In the rows, zero is written as 128.
Facts:
babri δ [fliplo]
bagridil δ [dribapir,plazor,miflim]
bavur δ [drime]
begreres δ [trostoskar,namas]
bigrubrem δ [zozel]
bisastil δ [raskas]
bodris δ [mavurok]
bresto δ [zudro,nemes]
brevol δ [nabri,mumal]
brugopa δ [drime]
dafles δ [flifas,tofimur,saklir]
diru δ [nabri,zagrem,stoso]
drazo δ [trobri,sibis,maskam]
dripla δ [namas,dragrim,ziran]
drorol δ [kisur]
drubastu δ [sesko]
fatris δ [muler]
fiski δ [brodrok]
fleklu δ [sibis]
flufu δ [stimin,sesko,pleplam,zozel]
foge δ [skagemus,bazam]
grotim δ [briribun,bape,drobros]
grugon δ [lalas,bazam,nuri,rafu]
gufloskil δ [lebirus]
klokloflur δ [drevu,plimin,fludrem]
klubras δ [porir,madridrok,grodok,ripam]
lenimak δ [memul]
ludem δ [fubris,stubrom,drokor]
makome δ [guzopa,fubris]
masker δ [fliflok,kide,muler]
mavan δ [maskam,batren]
mukla δ [kisur]
naflam δ [bapur,travum,mefo,skenatas]
nulum δ [bunuk,drevu,skenatas]
nuplem δ [dedrum]
nure δ [tadas,korur]
peplur δ [briribun,zestuk]
plaflos δ [sibis]
plamer δ [dragrim,mabon,drefla]
plipi δ [drime,zigal,nemes]
plobivem δ [stubrer]
plotrem δ [skenatas]
puti δ [grumi,skepo]
ribre δ [tuklaten,gobin,ketror]
sistaskon δ [stubir,mefo]
skiko δ [vador,mivun,gera]
skoflel δ [skulafil,lege]
skolas δ [viston,gradivi]
skoski δ [mumal]
skulak δ [mavurok]
sotritru δ [gradivi]
stadir δ [skatroren,dribapir]
stapir δ [stubir,trunitum,guplu,breplak]
staskil δ [grodron,kide,mipla]
stisar δ [drutra]
stoplagrer δ [stubir,mumal]
stuku δ [stubrom,ripam]
supo δ [porir,rovi,drefla,maskam,sabroklol,mipla]
tiklabel δ [trigu]
trenar δ [mivun]
trudro δ [stubrer]
vilos δ [stisus,zigal]
zifligri δ [lalas,fludrem,zibrul,bebaves]
zosem δ [flifas,gustu,neplam]
Φ (each to the one after it):
begreres > zugak > tiklabel > ridrin > gera > mumal
bresto > bodris
brugopa > trostoskar > drazo > buklir > flitin > diber > makome
bruste > drokor > brodrok > fludrem
drobros > stuku > skoflel > trenar
drorol > zifligri > zosem > dedrum > flifas > bebaves
fatris > briribun > trudro
fiski > dragrim
fliflok > plobivem > gustu
flose > nabri > bapur > lege > skagemus > davetre > maro
fubris > bavur > muklel > nuri > grodok > dagrila
gobin > breplak > skulak > gosil > ripam > flufu > sotritru > klubras > gudrur > stisus
gradivi > klozo > zibrul
guplas > brevol > klaska > tadas > kluzo
guplu > nemes > bunuk > memul > gruron
lebirus > drevu > kivil > brepla
mavan > kole > stigitrul
mivun > klesul > stubrer > tresa > staklugrik > drefla > tofimur
neplam > zestuk > gufloskil > bazam > korur > trutrogun > stigrel > rafu > nulum > skolas
nuplem > mefo > stadir > dripla
nure > grugon > maskam
peplur > gririr > skatrufor > grumi > nozimem > trunitum
plaflos > zudro
plazor > vumur > stebrase > skiko > sibis > puti > miflim > viston
ribre > guplar > bisastil
sabroklol > tribro > lenimak > babri > rovi > mukla > pipur > raskas > pleplam
saklir > skenatas > fleklu > trobri > vador > kide > lufodrem
sesko > vastil
sistaskon > suman
skuflis > paflil > dafles > plotrem > bape > drutra > porir > madridrok > visal > zigal
stubir > rosu > stubrom > klokloflur
sumas > tuklaten > skulafil > skoski > plipi > rubra > mipla
supo > stoplagrer > dribapir
travum > ziran
viduzem > skaber
vilos > stimin > staskil > flituk > plimin > grodron
zagrem > plekote
[babri,bisastil,brevol,dedrum,fludrem,kide,mukla,ridrin,rovi,rubra,skaber,skoflel,sotritru,stubir,supo,tribro,trunitum,vador,viduzem] τ d
[bagridil,bazam,briribun,brodrok,bunuk,davetre,drefla,dribapir,drokor,flufu,gruron,guplu,klesul,memul,muklel,namas,nulum,nuri,rafu,stigrel,stubrer,tresa,trutrogun,visal,zestuk,zifligri,ziran] τ e
[bape,batren,bavur,bebaves,breplak,bresto,brugopa,bruste,buklir,dagrila,desku,diber,diru,drazo,drevu,drida,fatris,fleklu,flelor,flifas,fliflok,fliplo,flitin,flose,foge,gibra,gosil,gririr,grodron,gufloskil,gustu,kisur,kivil,klaska,klozo,klubras,korur,ladri,lalas,lenimak,ludem,lufodrem,mabon,makome,maro,mefo,miflim,mipla,muler,naflam,nemes,neplam,nozimem,nubron,nuplem,peplur,plaflos,plazor,pleplam,plipi,plobivem,puti,ribre,ripam,rosu,rukluk,sesko,skatroren,skatrufor,skenatas,skepo,skiko,skulak,stadir,staklugrik,stapir,staskil,stebrase,stimin,stisus,stoplagrer,stoso,stubrom,sunem,tadas,tagrem,tofimur,trenar,trigu,trobri,trostoskar,trudro,tuklaten,viston,vumur,zibrul,zozel,zugak] τ a
[bapur,bekle,dragrim,drime,dripla,drobros,drorol,drubastu,flituk,gera,gobin,gradivi,grodok,grotim,grumi,guplas,guzopa,ketror,klisen,klokloflur,kluzo,lebirus,lege,masker,mavurok,mivun,mumal,nabri,paflil,plekote,plimin,raskas,saklir,sibis,skagemus,skolas,skoski,skulafil,stuku,sumas,tiklabel,travum,vastil,vilos,zagrem] τ b
[begreres,bigrubrem,bodris,brepla,dafles,drutra,fiski,fubris,giplos,grugon,gudrur,guplar,kole,madridrok,maskam,mavan,mosiso,nure,pipur,plamer,plotrem,porir,sabroklol,sistaskon,skuflis,stigitrul,stisar,suman,zigal,zosem,zudro] τ c
[babri,lenimak,mukla,pipur,pleplam,raskas,rovi,sabroklol,tribro] χ stoso
[bape,dafles,drutra,madridrok,paflil,plotrem,porir,skuflis,visal,zigal] χ gibra
[bapur,davetre,flose,lege,maro,nabri,skagemus] χ fliplo
[bavur,dagrila,fubris,grodok,muklel,nuri] χ sunem
[bazam,gufloskil,korur,neplam,nulum,rafu,skolas,stigrel,trutrogun,zestuk] χ guzopa
[bebaves,dedrum,drorol,flifas,zifligri,zosem] χ bagridil
[begreres,gera,mumal,ridrin,tiklabel,zugak] χ giplos
[bisastil,guplar,ribre] χ skatroren
[bodris,bresto] χ skepo
[brepla,drevu,kivil,lebirus] χ grotim
[breplak,flufu,gobin,gosil,gudrur,klubras,ripam,skulak,sotritru,stisus] χ bekle
[brevol,guplas,klaska,kluzo,tadas] χ foge
[briribun,fatris,trudro] χ drime
[brodrok,bruste,drokor,fludrem] χ drida
[brugopa,buklir,diber,drazo,flitin,makome,trostoskar] χ naflam
[bunuk,gruron,guplu,memul,nemes] χ flelor
[dragrim,fiski] χ masker
[drefla,klesul,mivun,staklugrik,stubrer,tofimur,tresa] χ tagrem
[dribapir,stoplagrer,supo] χ ludem
[dripla,mefo,nuplem,stadir] χ drubastu
[drobros,skoflel,stuku,trenar] χ rukluk
[fleklu,kide,lufodrem,saklir,skenatas,trobri,vador] χ nubron
[fliflok,gustu,plobivem] χ batren
[flituk,grodron,plimin,staskil,stimin,vilos] χ trigu
[gradivi,klozo,zibrul] χ lalas
[gririr,grumi,nozimem,peplur,skatrufor,trunitum] χ mabon
[grugon,maskam,nure] χ namas
[klokloflur,rosu,stubir,stubrom] χ bigrubrem
[kole,mavan,stigitrul] χ diru
[mavurok] χ plamer
[miflim,plazor,puti,sibis,skiko,stebrase,viston,vumur] χ ladri
[mipla,plipi,rubra,skoski,skulafil,sumas,tuklaten] χ mosiso
[plaflos,zudro] χ desku
[plekote,zagrem] χ klisen
[sesko,vastil] χ muler
[sistaskon,suman] χ kisur
[skaber,viduzem] χ stisar
[stapir] χ zozel
[travum,ziran] χ ketror

Known rows:
[123 127 168 121 125 118 120 111 119 118 131 126 105 122 120 124 102 127
 134 149 145 125 114 138 136 130 127 111 118 131 133 110 116 116 138 132
 110]: drubastu
[177 129 124 133 141 107 155 110 150 146 129 158 101 132 111 115 175 128
 116 106 127 182 109 127 141 132 155 149 132 130 153 140 113 106 136 137
 106]: skaber
[124 116 135 167 128 153 106 114 118 125 125 130 113 127 134 132 102 127
 142 109 133 120 106 129 140 128 133 133 115 136 117 113 156 136 155 133
 161]: bape
[129 156 145 137 120 123 106 111 123 120 149 131 136 146 109 112 101 127
 157 109 132 110 110 130 139 129 125 113 116 130 115 113 129 138 146 125
 143]: lenimak
[199 139 128 143 154 107 153 109 144 119 126 159 106 123 146 115 176 123
 118 113 125 169 109 125 140 129 134 123 129 180 157 134 120 105 134 106
 108]: pipur
[142 125 140 138 138 118 108 111 120 118 125 126 105 124 129 121  99 125
 117 130 127 111 114 130 139 129 132 109 114 136 117 114 137 111 140 107
 122]: grumi
[123 123 132 130 120 121 137 107 125 122 129 128 106 118 140 114 103 131
 123 161 129  88 109 163 136 128 127 164 111 143 141 136 202 107 138 110
 107]: drefla
[137 121 142 123 150 129 109 112 124 118 130 128 133 129 119 118 103 128
 117 129 134 107 117 124 138 126 139 108 113 127 114 117 128 106 135 105
 128]: mivun
[136 133 174 120 123 143 107 108 120 121 154 126 118 167 114 121 117 125
 126 130 132 134 112 127 140 130 126 109 115 126 125 111 114 104 138 119
 114]: vilos
[194 148 129 165 125 111 163 112 136 132 127 150 108 129 115 113 190 127
 133 104 125 190 106 125 137 134 137 144 128 148 183 123 116 104 136 125
 111]: mukla
[131 144 139 165 123 115 107 110 122 122 125 133 115 127 125 119  99 126
 156 110 128 112 112 144 140 130 129 115 117 142 119 113 149 148 149 129
 148]: diber
[153 130 127 195 190 110 125 110 153 136 132 162 105 115 108 121 163 127
 121 107 132 124 119 128 148 138 186 132 137 129 137 183 114 105 137 145
 108]: stubir
[129 129 141 138 128 142 105 110 123 122 137 132 164 139 111 115 100 127
 126 113 141 108 115 126 137 131 136 111 115 129 118 113 135 115 144 119
 159]: plazor
[125 162 153 121 121 129 117 111 122 125 134 130 111 130 110 117 102 141
 173 117 140 119 113 148 140 134 126 129 115 130 119 116 123 137 140 170
 134]: ludem
[170 114 125 143 121 125 106 126 121 119 127 127 112 114 157 132 106 127
 116 162 128  88 117 168 138 134 127 111 113 135 216 121 141 106 137 104
 109]: stigrel
[128 144 138 156 123 118 105 110 122 120 126 129 121 129 117 122 100 127
 145 109 128 107 108 140 139 129 129 117 116 139 116 114 145 140 148 130
 150]: staklugrik
[136 145 171 142 120 134 106 107 123 122 139 130 121 164 120 123 105 131
 183 113 128 144 106 151 142 131 127 106 111 129 134 114 127 132 154 143
 134]: plipi
[127 157 139 148 134 112 105 110 123 120 150 127 103 121 110 132 119 123
 117 115 130  93 119 127 140 144 128 112 117 134 136 124 118 132 135 133
 115]: skoski
[124 172 136 154 127 121 109 110 125 118 176 134 119 128 109 130 109 125
 122 107 133  86 120 128 135 154 125 113 115 131 124 113 116 151 140 178
 152]: stoplagrer

Rows:
No name comes twice in this set of rows, the named rows included.
[123 204 142 125 123 118 105 112 126 121 129 131 103 132 118 116 113 149
 163 107 129 137 110 201 139 145 126 157 119 155 127 110 168 150 138 160
 156] -> klubras
[177 122 149 122 122 136 103 187 123 133 126 142 125 116 106 118 124 124
 120 158 127  90 113 126 136 152 131 146 113 129 189 116 114 120 136 107
 109] -> zifligri
[125 117 144 125 126 153 111 113 124 122 130 132 107 118 118 131 102 123
 156 118 156 116 107 130 139 131 128 144 114 130 116 112 130 142 148 167
 152] -> gibra
[129 130 138 128 133 157 104 114 120 124 127 131 180 145 125 142 101 124
 128 109 134  89 118 126 138 132 165 104 114 126 116 112 119 107 143 145
 148] -> neplam
[129 114 125 153 137 128 105 110 120 122 132 127 129 121 110 115 108 127
 123 157 127  84 133 125 138 150 126 118 118 129 166 163 124 108 140 103
 107] -> guplu

Now the same nodes, written a new way:
Known rows:
[139 152 129 114 147 118 148 132 120 177  84 149 130  99 141 138 133 122
 125 132 136 119 214 125 144 154 108 117 132 137  70 121 168 139  96 164
 177 113 128 112 124]: babri
[125 126 127 130 129 123 150 128 128 129 129 135 120 135 131 124 138 113
 155 126 122 125 101 128 129 113 134 145 131 127 133 118 116 130 119 131
 121 117 138 140 127]: stubrom
[116 145 123 131 131 126 143 135 141 122 129 142 121 126 132 125 171 137
 145 127 132 135 108 108 135 119 121 118 132 115 135 143 112 134 126 134
  97 122 143 135 124]: drazo
[122 111 128 128 139 137 149 118 133 124 127 133  99 122 125 115 151 112
 106 128 132 125 124 121 122 116 126 114 131 142 128 133 133 122 116 136
 108 126 132 138 132]: maro
[ 88 143 123 119 138 166 176 136 118 108  99 150 110 127 131 124 165 151
 139 117 142 108 119 116 134 133 128 161 133 172 184 111 118 148 105 160
  92  98 169 122 135]: bodris
[156 116 140 137  99 110  76 116 127 127 158  96 154 142 116 138  94 133
 121 133 110 144 135 155 128 132 127 118 128 105  88 138 136 114 157 104
 158 158 102 132 118]: mavurok
[133 120 119  98 133 124 133 130 123 132 128 159 134 130 136 116 129  95
 127 125 136 112 101 152 117 103 155 141 127 139 148 104 134 141 123 116
 111 114 132 111 140]: lalas
[121 111 128 126 138 133 148 122 125 125 127 128 108 130 126 122 129 111
 125 127 131 120 116 127 125 114 133 136 130 141 133 126 124 127 119 135
 119 120 134 139 131]: bape
[138 165 126 123 136 117 151 155 126 173  79 139 150  98 139 143 146 129
 119 126 135 125 210  99 142 177 112 121 126 132  94 116 150 150 100 146
 190 116 123 118 126]: brevol
[104 140 123 114 134 120 134 138 117 115 130 130 127 134 126 136 124 145
 135 121 138 118  97 131 144 126 126 140 130 136 148 140 114 144 131 141
 111 124 135 140 122]: bresto
[148  99 139 142 126 130 104 103 141 123 138 104 113 120 117 119 125 116
  97 137 122 140 156 125 114 123 118  80 126 118  87 151 148  97 138 117
 127 154 109 129 126]: visal
[115 132 124 123 131 123 140 136 124 123 129 132 125 133 128 130 127 127
 136 123 133 120 101 127 133 121 134 143 129 133 145 125 116 140 127 132
 117 121 134 136 127]: vumur
[161 114 126 123  94  95  88 128 125 133 155 133 144 136 128 119  74 123
 113 123 111 136  97 197 124 137 149  87 125 133 112 111 159 110 145 100
 126 155  95 120 128]: bazam
[118 123 121 126 148 129 138 131 128 128 130 135 113 130 134 124 117 124
 128 129 133 123 113 118 123 117 133 136 124 130 152 131 117 126 124 129
 118 123 127 129 133]: desku
[123 126 117 130 120 110 137 144 117 127 142 137 116 144 136 127  74 139
 132 117 119 126  68 167 137 139 143 128 126 151 159 113 124 127 125 130
 121 128 114 144 128]: neplam
[126 124 122 137 147 129 144 128 137 133 131 142 114 131 140 119 133 117
 156 134 124 133 113 111 119 109 133 138 125 112 145 121 110 119 121 125
 117 116 134 128 132]: mabon
[111 114 130 139 146 185 196 111 139 122  97 155  78 118 134 102 203 117
 138 129 129 121 145  98 113 116 124 138 136 166 153 107 130 118  88 158
  87  94 173 122 141]: madridrok
[107 134 123 120 137 123 136 134 119 120 130 128 120 132 126 134 117 138
 130 122 137 119 103 130 139 123 126 138 129 136 143 137 118 138 129 140
 114 125 133 138 125]: bavur
[117 122 120 127 148 131 136 130 127 130 129 135 112 129 136 123 114 124
 128 130 134 123 116 118 123 116 133 134 124 128 153 130 117 124 124 130
 119 121 127 128 134]: flelor

Rows:
No name comes twice in this set of rows, the named rows included.
[135 113 130 142 135 137 159 114 146 132 128 139  99 125 132 110 174 100
 144 134 118 136 120 113 118 106 128 119 132 124 114 121 124 114 110 130
 107 119 140 139 130] -> mipla
[127 101 129 130 140 140 152 112 132 126 126 130  90 123 124 112 146 103
 104 129 130 123 125 123 118 114 128 116 130 148 126 129 137 115 113 136
 112 126 130 139 132] -> viston
[139 184 128 120 138 107 149 145 133 179  87 161 149 100 148 142 170 145
 168 132 131 134 200 108 155 155  99 118 135 107  66 127 149 149 103 159
 163 108 143 111 116] -> supo
[133 127 128 133 138 116  83 125 132 123 144 110 136 128 128 136  81 150
 119 136 129 138 138 122 125 132 119  98 120 100 122 159 126 108 153 114
 131 153 104 119 125] -> bagridil
[149 121 126 143 104  96  92 134 123 128 157 112 138 143 128 133  45 147
 127 125 107 141  92 176 131 150 136  99 121 122 125 127 138 107 148 109
 143 158  91 135 122] -> zestuk
[142 128 134 137 110 105  98 125 130 125 143 109 152 138 122 136  95 132
 154 131 113 139 120 138 130 127 130 124 126  99 105 133 124 122 149 109
 142 145 114 133 120] -> drokor
[110 141 123 118 130 121 137 141 122 119 129 133 131 133 128 134 131 135
 138 121 136 122  97 127 139 125 131 142 130 132 149 132 114 145 131 133
 115 121 134 137 125] -> nuplem
[125 125 140 123 137 131  96 108 136 113 129  99 140 117 112 136 139 130
 114 138 139 132 166  96 126 113 107 108 128  99  88 170 130 121 150 124
 125 147 126 125 120] -> flufu
[ 93 153 119  91 128 161 164 139 119 108  98 178 128 122 132 120 193 143
 126 112 154  99 113 137 134 128 138 151 137 174 180 108 133 163 109 152
  69  95 174 102 139] -> grugon
[142 121 134 133 113 110  96 123 126 122 144 104 148 136 120 135  89 130
 137 130 117 134 123 143 127 130 131 119 124 109 107 135 132 119 149 110
 143 149 110 132 122] -> brodrok
[ 90 142 122 118 138 166 176 138 115 113  98 150 117 131 132 127 152 145
 153 118 140 106 115 117 132 130 134 177 132 166 186 102 112 150 106 158
 101  92 170 119 136] -> skuflis
[156 135 133 114  92 110  61 127 138 121 152 123 175 127 118 131 143 136
  87 128 130 145 139 150 126 136 129  87 129 105  97 148 146 131 165  89
 125 161 106 109 124] -> klokloflur
[ 93 151 119 127 122 169 178 161 128 107  92 148 130 123 128 124 192 146
 120 111 143 113 117  87 125 157 137 158 128 169 204 101 106 162 106 137
 101 102 162 123 140] -> sistaskon
[113 135 120 131 150 130 135 133 137 125 129 141 110 124 138 124 140 138
 131 131 137 130 116 105 128 118 122 119 126 118 148 146 113 125 126 133
 104 124 132 127 130] -> ludem

The same nodes again, as new rows of numbers:
Known rows:
[ 86 144  86 146 161 155 106  79 135 144 147 134 134  97 145 148 160 157
 100 130 128 135 112 160  77  98 114 160 167 112 121 132 118 159  87  79
 148 157]: guplas
[106 136 123 137 151 119 104 114 120 128 112 159 132 124 152 142 142 128
 113 117 139 128 118 122  95 141 110 158 131 105 120 138 144 151 112 100
 163 136]: skaber
[156 125 107 143  89 115 134 149  73 166  57 119 142 140  97 107 130 112
 119  78 171 121 105 131 136 116  89 166 131 115 154 171 115 118 166 137
 138 113]: peplur
[181 127 123 123 131 113 111 154 134 129 102 117 116 168 116 127 117 104
 150 105 128  86 151 102 146 122 131 157  86 115 150 151 148 139 146 176
  91 111]: dagrila
[121 136  99 108 188 150  65  98 102 155  95 123 141  87 166 141 161 170
  98 109 148 127 124 158  82 127 118 152 152 140 116 116  87 183  58  75
 134 146]: tiklabel
[117 139 143 127 177  96  71 119  91 118  96 136 137 101 156 164 143 148
 122 115 143 109  81 121 115 149  92 167 137 135 107 110 117 166  85  82
 136 103]: dafles
[127 133 126  86 196 125  93 124  93 145 113 138 120  96 152 153 144 142
 129 120 157 113  98 138  99 145  93 151 145 121 105 130 111 160 115 105
 153  82]: bigrubrem
[153 131 132 156 110 119 145 187 168 116 143 145  98 140 110 117 112 107
 132 117 139 109 128 101 118 120 161 161  78 100 137 152 153 109 171 159
 137 134]: mabon
[146 146 135 192  99  86 148 159 152 111 125 144 131 155 128 111 113  97
 146 109 137 111 131  68 101 124 160 154 103  70 162 154 150 118 148 147
 149 168]: breplak
[166 134 124 135 122 113 133 184 123 128 107 127 110 132 115 123 108 122
 136  95 161 111 123 103 121 125 142 151  93 104 138 155 133 121 164 160
 125 112]: rukluk
[169 129 121 135 125 118 121 166 181 106 136 141 104 178 104 115 116  90
 143 132  99  74 152  96 137 123 147 173  78 114 148 153 155 142 173 182
 101 141]: mipla
[ 95 148  81 131 206 173 160 121 185 122 185 139 112 104 131 113 163 180
 126 162 134 108 125 145  80 121 160 182 114 134  84 126 169 173  75  84
 160 174]: guzopa
[ 98 136 130 132 165 121 101 111 119 123 118 164 128 122 162 139 148 126
 115 124 132 128 116 130  97 143 100 165 139  98 115 136 144 155 105  92
 168 132]: guplar
[102 139  76 123 169 158  91  75  94 165 106 121 144  85 146 145 163 167
  93 113 151 139 105 170  84 105  90 161 180 121 122 137  96 169  86  77
 142 136]: vilos
[128 131 109 102 193 154  70  86 117 163 110 112 140  94 157 149 165 163
 119 121 142 108 122 159  97 118 121 149 144 156 117 107  88 177  56  80
 123 129]: dripla
[ 85 137  66 121 181 161  58  75 163 188 140 124 164 100 137 190 179 164
  62 131 129 130 125 128  49 143 169 125 125 161 102  95 132 178  59  79
 152 185]: muklel
[192 127 110  91 140 106  99 154 102 140  70 114 124 161 105 129 117 117
 152  93 134  74 137 101 142 127 106 157 105 136 153 158 114 166 165 175
  80  96]: makome
[144 135 129 157  96 103 134 162 114 125  83 144 129 152 125 121 109 115
 131  79 149 122 131  97 119 121 127 151 103 103 152 163 142 128 154 136
 134 138]: vumur
[152 145 134 123 109  84  98 186  68 122  56 108 135 141 134 149 106 130
 142  54 155 119 143 103 119 138 122 118 117 108 139 152 106 131 127 135
  89 114]: lenimak

Rows:
No name comes twice in this set of rows, the named rows included.
[ 80 144 105 161 165 151 109  87 180 115 168 169 118 108 165 148 147 151
 103 136 112 135 131 130  68 105 150 160 133 109 120 124 139 167  81  76
 155 184] -> nabri
[117 125 152 132 167 136 112 110 188 122 171 150 116 152 136 149 153 100
 145 156 102  88 129 120 120 129 137 162  97 133 121 115 158 137 109 116
 141 125] -> vador
[113 136  96 135 189 174 101 112 190 133 181 154 100  86 157 133 153 152
  93 153 127 126 127 151  76 112 158 172 121 112 109 120 135 155  94 103
 159 163] -> drime
[194 144 110 128 134 101 102 183 174 104 131 131 121 170  90  89 127  85
 135 153  91  60 142  82 107 142 149 191 107 100 156 152 118 153 190 193
 109 175] -> stisus
[106 135  93 118 181 149  92  71 105 160  99 145 139  92 167 148 155 172
 108 107 150 130 114 143  79 112 106 149 156 138 126 131  98 190  77  72
 147 140] -> stuku
[ 99 132 154 145 161 128 101 133 168 105 155 167 121 131 154 128 153 109
 117 150 111 114 126 133  98 149 131 173 114 111 107 120 149 136 100  91
 174 156] -> maskam
[117 136 114 124 184 158  76  98 153 140 142 125 130 103 156 144 165 153
 114 137 123 111 133 156  91 118 140 157 133 140 116 104 110 164  59  86
 129 152] -> flituk
[181 130 143 167 123 107 127 155 174 126 138 116 123 168 117 105 128  82
 158 135 125  79 144  86 131 123 164 164  81  94 159 136 150 112 137 175
 126 142] -> ripam
[184 135 144 154 120  96 115 169 123 136  99  98 141 149 119 110 129  94
 152 109 149  88 134  90 124 133 148 151 101 102 155 134 118 116 125 155
 122 131] -> gosil
[102 134 127 127 146 125 101 118 119 129 113 163 127 132 155 147 140 121
 111 110 130 135 129 130  93 136 109 149 132 106 121 143 143 148 118  98
 161 135] -> tribro
[104 149 110 150 181 157  71 117 183 105 176 125 116 107 165 145 158 147
  98 151 101 125 157 152  80 121 165 164 121  96 103 103 141 148  51  98
 122 183] -> grumi
[ 93 153  33  99 218 169  80  83 216 149 192 126 143 136 102 181 182 167
  84 183  76  82 144 112  49 146 177 153 114 163  85 108 171 213  89 119
 117 207] -> rafu

